Below is a small trained network, with its code and all its weights. Each question gives an input and a class and asks what happens when units are switched off, that is, made to give their printed mean instead of their output.

import numpy as np


def w(rows, s, z=0):
    codes = np.array(rows[::2]) - 128.0
    scale = np.full(codes.shape[1], s)
    scale[-1] = z or s
    return codes * scale


def norm(h):
    return h / np.sqrt((h * h).mean(-1, keepdims=True) + 1e-5)


def f(y):
    return y / 2 * (1 + np.tanh(0.7978845608 * (y + 0.044715 * y**3)))


def log_softmax(a):
    a = a - a.max(-1, keepdims=True)
    return a - np.log(np.exp(a).sum(-1, keepdims=True))


def net(x, mask):
    res = np.array(x, float).reshape(1, 2) / 4 @ E
    u = 0
    for l in range(3):
        y = f(norm(res) @ A[l][:, :-1].T + A[l][:, -1])
        res = res + np.where(mask[u : u + 8], y, B[l][:, -1]) @ B[l][:, :-1]
        u += 8
    return log_softmax(norm(res)[-1] @ U[:, :-1].T + U[:, -1])


A, B = {}, {}
E = w([
[2,160,110,163,96,191],'x0',
[73,62,170,75,150,195],'x1',
],0.009)
A[0] = w([
[254,172,107,59,103,196,46],'0.n0',
[88,232,120,119,123,237,122],'0.n1',
[68,39,181,168,72,25,177],'0.n2',
[141,169,102,185,104,71,128],'0.n3',
[183,136,172,120,161,110,109],'0.n4',
[99,24,75,195,91,85,251],'0.n5',
[150,154,77,121,190,176,64],'0.n6',
[108,48,180,155,119,166,114],'0.n7',
],0.0065,0.0016)
B[0] = w([
[28,41,108,152,123,73,205],'0.n0',
[119,1,112,109,176,24,253],'0.n1',
[120,130,109,108,155,117,142],'0.n2',
[143,168,135,17,179,216,225],'0.n3',
[64,56,70,100,176,78,201],'0.n4',
[110,138,139,99,159,118,167],'0.n5',
[145,125,132,145,99,143,113],'0.n6',
[158,156,47,60,159,106,190],'0.n7',
],0.0068,0.0031)
A[1] = w([
[109,79,185,150,121,155,53],'1.n0',
[177,226,96,218,87,99,57],'1.n1',
[119,137,106,76,182,97,78],'1.n2',
[204,155,158,100,115,203,76],'1.n3',
[99,98,184,119,110,139,144],'1.n4',
[200,103,174,167,107,121,120],'1.n5',
[33,138,126,255,71,147,16],'1.n6',
[123,67,57,114,132,73,3],'1.n7',
],0.01,0.0014)
B[1] = w([
[166,165,120,125,125,136,142],'1.n0',
[189,251,163,59,104,140,192],'1.n1',
[100,146,120,157,122,140,224],'1.n2',
[101,120,114,169,124,121,141],'1.n3',
[178,168,104,126,128,140,153],'1.n4',
[94,72,115,116,154,105,136],'1.n5',
[90,47,73,155,125,81,197],'1.n6',
[127,158,128,161,123,137,253],'1.n7',
],0.015,0.0061)
A[2] = w([
[114,110,152,116,143,179,89],'2.n0',
[178,48,165,129,137,36,95],'2.n1',
[98,153,177,230,92,170,135],'2.n2',
[181,114,93,99,74,104,48],'2.n3',
[83,92,207,72,143,121,236],'2.n4',
[87,115,107,98,45,116,130],'2.n5',
[106,70,126,148,121,95,15],'2.n6',
[149,94,190,63,117,249,2],'2.n7',
],0.015,0.00079)
B[2] = w([
[164,185,139,153,80,72,149],'2.n0',
[49,71,45,157,129,103,254],'2.n1',
[145,89,223,126,168,108,199],'2.n2',
[76,118,191,142,118,231,148],'2.n3',
[198,121,198,181,117,117,152],'2.n4',
[153,72,123,149,173,100,163],'2.n5',
[102,197,99,94,110,137,220],'2.n6',
[128,247,140,66,126,162,193],'2.n7',
],0.014,0.007)
U = w([
[74,84,80,156,140,88,200],'0',
[167,225,159,98,104,142,216],'1',
[136,88,250,161,181,98,113],'2',
[180,90,162,153,52,150,3],'3',
[186,89,145,127,113,162,16],'4',
],0.017,0.0048)

Each question gives the input, the list of numbers given to net, and the class t.
The units are the neurons (one row each of A and B). Each row of codes is followed by its name. A weight is (code - 128) times the scale printed after its matrix; where a second scale follows, it is the last column's (A, B and U).
mask holds one flag per neuron, layer by layer. A switched-off neuron (its flag False) gives its mean, the last column of its row in B, instead of its output. The means were averaged over made-up inputs and are rounded, as every weight is.
A unit's drop is (log p(t) with every unit on - log p(t) with that unit switched off) / (log p(t) with every unit on - log p(t) with every unit switched off).
most important unit: the unit with the biggest drop
top k neurons: the k neurons with the biggest drops, biggest first
k most important neurons of layer l: the k neurons of layer l with the biggest drops, biggest first
drop when u is switched off: that unit's drop, to one decimal
input [-3,5], class 1: most important unit	1.n6
input [-7,7], class 0: top 3 neurons	2.n1, 1.n1, 0.n3
input [3,3], class 2: top 4 neurons	0.n3, 0.n1, 0.n7, 1.n6
input [-7,6], class 0: top 2 neurons	2.n1, 0.n3
input [3,0], class 2: top 3 neurons	0.n1, 1.n7, 2.n2
input [1,-1], class 2: 2 most important neurons of layer 1	1.n2, 1.n1
input [-8,8], class 0: top 2 neurons	2.n1, 1.n1
input [-8,7], class 0: top 2 neurons	2.n1, 0.n3
input [-8,4], class 0: drop when 2.n1 is switched off	0.1
input [2,-1], class 2: drop when 0.n1 is switched off	1.3
input [2,2], class 2: drop when 2.n2 is switched off	0.1
input [3,5], class 1: drop when 1.n6 is switched off	0.1
